Below is a small trained network, with its code and all its weights. Each question gives an input and a target symbol and asks what happens when units are switched off, that is, made to give their printed mean instead of their output.

import numpy as np


def w(rows, s, z=0):
    codes = np.array(rows[::2]) - 128.0
    scale = np.full(codes.shape[1], s)
    scale[-1] = z or s
    return codes * scale


def f(y):
    return y / 2 * (1 + np.tanh(0.7978845608 * (y + 0.044715 * y**3)))


def softmax(a):
    e = np.exp(a - a.max(-1, keepdims=True))
    return e / e.sum(-1, keepdims=True)


def log_softmax(a):
    a = a - a.max(-1, keepdims=True)
    return a - np.log(np.exp(a).sum(-1, keepdims=True))


def net(x, mask):
    ids = ['ΔΘΞΩαβεημπσφψ'.index(c) for c in x.split()]
    T = len(ids)
    res = E[ids] + P[:T]
    q, k, v = (res @ M[0].T for M in (Q, K, V))
    z = softmax(np.where(np.tri(T) > 0, q @ k.T / 3**0.5, -1e9)) @ v
    res = res + np.where(mask[0], z, O[0][:, -1]) @ O[0][:, :-1]
    y = f(res @ A[0][:, :-1].T + A[0][:, -1])
    res = res + np.where(mask[1:13], y, B[0][:, -1]) @ B[0][:, :-1]
    return log_softmax(res[-1] @ U[:, :-1].T + U[:, -1])


Q, K, V, O, A, B = {}, {}, {}, {}, {}, {}
E = w([
[82,45,108,113,109],'Δ',
[137,174,47,163,219],'Θ',
[168,191,170,97,91],'Ξ',
[123,26,73,127,114],'Ω',
[98,37,116,94,102],'α',
[111,179,139,80,198],'β',
[86,170,147,79,212],'ε',
[14,92,179,161,137],'η',
[186,104,220,204,2],'μ',
[95,174,144,79,206],'π',
[142,154,69,199,121],'σ',
[137,148,74,205,108],'φ',
[99,37,115,98,110],'ψ',
],0.019)
P = w([
[95,194,59,104,10],'0',
[91,174,80,97,51],'1',
[91,157,93,100,80],'2',
[91,143,104,106,106],'3',
[92,132,111,110,119],'4',
[92,121,118,115,133],'5',
[91,111,125,124,149],'6',
[84,103,127,132,154],'7',
[83,96,133,139,160],'8',
[81,90,135,146,168],'9',
[76,84,143,155,172],'10',
[73,77,147,167,172],'11',
[71,70,152,175,178],'12',
[80,64,155,176,183],'13',
],0.011)
Q[0] = w([
[101,6,99,82,88],'H1',
[167,138,178,108,128],'H1',
[95,89,199,57,127],'H1',
],0.012)
K[0] = w([
[113,42,230,255,138],'H1',
[205,208,130,97,70],'H1',
[110,100,192,81,142],'H1',
],0.0091)
V[0] = w([
[168,98,28,193,126],'H1',
[137,143,182,215,85],'H1',
[2,90,158,145,131],'H1',
],0.0087)
O[0] = w([
[173,103,21,151,128,144],'H1',
[51,168,130,152,254,198],'H1',
[69,218,127,144,95,252],'H1',
],0.0088,0.0046)
A[0] = w([
[112,194,133,108,84,206],'N1',
[75,77,128,135,171,111],'N2',
[105,226,119,114,166,188],'N3',
[91,23,138,103,144,83],'N4',
[119,151,89,68,157,46],'N5',
[91,154,72,120,119,110],'N6',
[188,173,136,170,46,193],'N7',
[97,137,179,104,139,253],'N8',
[162,121,116,139,2,44],'N9',
[193,70,130,75,97,84],'N10',
[156,91,143,163,45,91],'N11',
[134,119,91,166,145,242],'N12',
],0.015,0.005)
B[0] = w([
[163,89,115,187,149,206],'N1',
[156,132,198,127,33,216],'N2',
[66,205,29,112,102,225],'N3',
[165,173,150,58,99,184],'N4',
[104,195,181,133,68,146],'N5',
[109,105,232,171,158,200],'N6',
[41,179,84,33,160,192],'N7',
[158,30,102,152,168,248],'N8',
[255,172,153,213,77,181],'N9',
[68,58,80,76,138,137],'N10',
[105,166,47,60,177,171],'N11',
[101,103,148,80,127,210],'N12',
],0.0091,0.011)
U = w([
[73,246,49,64,154,191],'Δ',
[85,46,90,79,255,204],'Θ',
[112,20,103,209,152,176],'Ξ',
[175,23,138,188,100,253],'Ω',
[126,151,127,155,132,21],'α',
[128,156,128,160,126,26],'β',
[155,165,124,177,99,82],'ε',
[157,176,121,179,89,88],'η',
[125,151,123,158,124,14],'μ',
[143,85,124,165,77,121],'π',
[84,177,163,107,80,54],'σ',
[182,212,171,226,122,151],'φ',
[125,157,123,155,122,11],'ψ',
],0.0089,0.0051)

Each question gives the input, a string of symbols that net reads in full, and the target symbol t.
The units are the heads (3 rows each of Q, K, V and O) and the neurons (one row each of A and B). Each row of codes is followed by its name. A weight is (code - 128) times the scale printed after its matrix; where a second scale follows, it is the last column's (O, A, B and U).
mask holds one flag per unit, heads first, then neurons. A switched-off unit (its flag False) gives its mean, the last column of its rows in O or B, instead of its output. The means were averaged over made-up inputs and are rounded, as every weight is.
A unit's drop is (log p(t) with every unit on - log p(t) with that unit switched off) / (log p(t) with every unit on - log p(t) with every unit switched off).
The circuit of an input: a set's keep is (log p(t) with only the set's units on - log p(t) with every unit switched off) / (log p(t) with every unit on - log p(t) with every unit switched off). Starting from the 12 units with the biggest drops (on a tie, the unit counted first), units are removed one at a time, each time the one whose removal leaves the highest keep (on an exact tie, the one counted first), for as long as the keep stays at least 0.8.
units of the circuit, in order: the units of the circuit, biggest drop first
most important unit: the unit with the biggest drop
top k neurons: the k neurons with the biggest drops, biggest first
drop when u is switched off: that unit's drop, to one decimal
input η Ξ φ α φ Ω Δ η φ Θ ε Θ σ σ, target Θ: top 4 neurons => [N9, N12, N2, N3]
input σ Ξ ψ Θ Θ α Ω β μ Δ α Ξ, target Θ: units of the circuit, in order => [H1, N2, N9]
input μ μ μ α, target σ: units of the circuit, in order => [N2, H1, N4]
input σ α Ξ Θ Θ Ω σ σ π Δ, target Ω: most important unit => N3
input α Δ σ σ μ μ β Θ β β Θ ψ α, target Ω: top 4 neurons => [N2, N3, N7, N8]
input ψ Δ Θ ψ ε π Δ Ξ σ, target Δ: units of the circuit, in order => [N7, H1]
input μ η ψ ψ, target Ξ: top 3 neurons => [N8, N1, N7]
input η μ φ Δ φ ε π β Θ α, target Ω: top 3 neurons => [N3, N7, N11]
input ψ Ω η ψ, target Ξ: top 4 neurons => [N1, N8, N7, N4]
input Θ Ξ β φ Θ ψ ψ ε ψ Θ ψ, target Ω: top 4 neurons => [N3, N7, N5, N9]
input Ω Ω ε σ μ Δ Θ Ω Θ μ σ Θ Ξ, target Δ: top 3 neurons => [N7, N6, N2]
input β Ω π Θ Δ φ, target Δ: top 2 neurons => [N7, N11]
input μ β ψ μ σ α ψ, target σ: units of the circuit, in order => [N2, N4, H1]
input π ε η μ Θ Δ μ φ Ω Ω Θ α Δ, target Ω: units of the circuit, in order => [N2]
input σ φ μ π ε β η Δ φ α, target Ξ: units of the circuit, in order => [H1, N8, N1, N7]
input ε Ω Δ Ω η μ Δ ε η Θ μ Δ μ σ, target Δ: top 3 neurons => [N8, N7, N1]
input π ε Ξ ψ Ω π μ η, target Ξ: top 4 neurons => [N8, N1, N4, N7]
input μ Ω Ξ Θ Δ α ψ, target Ω: top 3 neurons => [N3, N7, N11]
input Δ Ξ Ω Δ μ σ Ξ Ω α μ Ω ψ Ξ ψ, target σ: units of the circuit, in order => [N2, N4]
input μ ψ α σ Ω σ η φ Θ σ ε σ β φ, target Θ: units of the circuit, in order => [N9, N12]
input μ Ω α σ Θ Θ μ Ω α, target σ: drop when N2 is switched off => 1.1
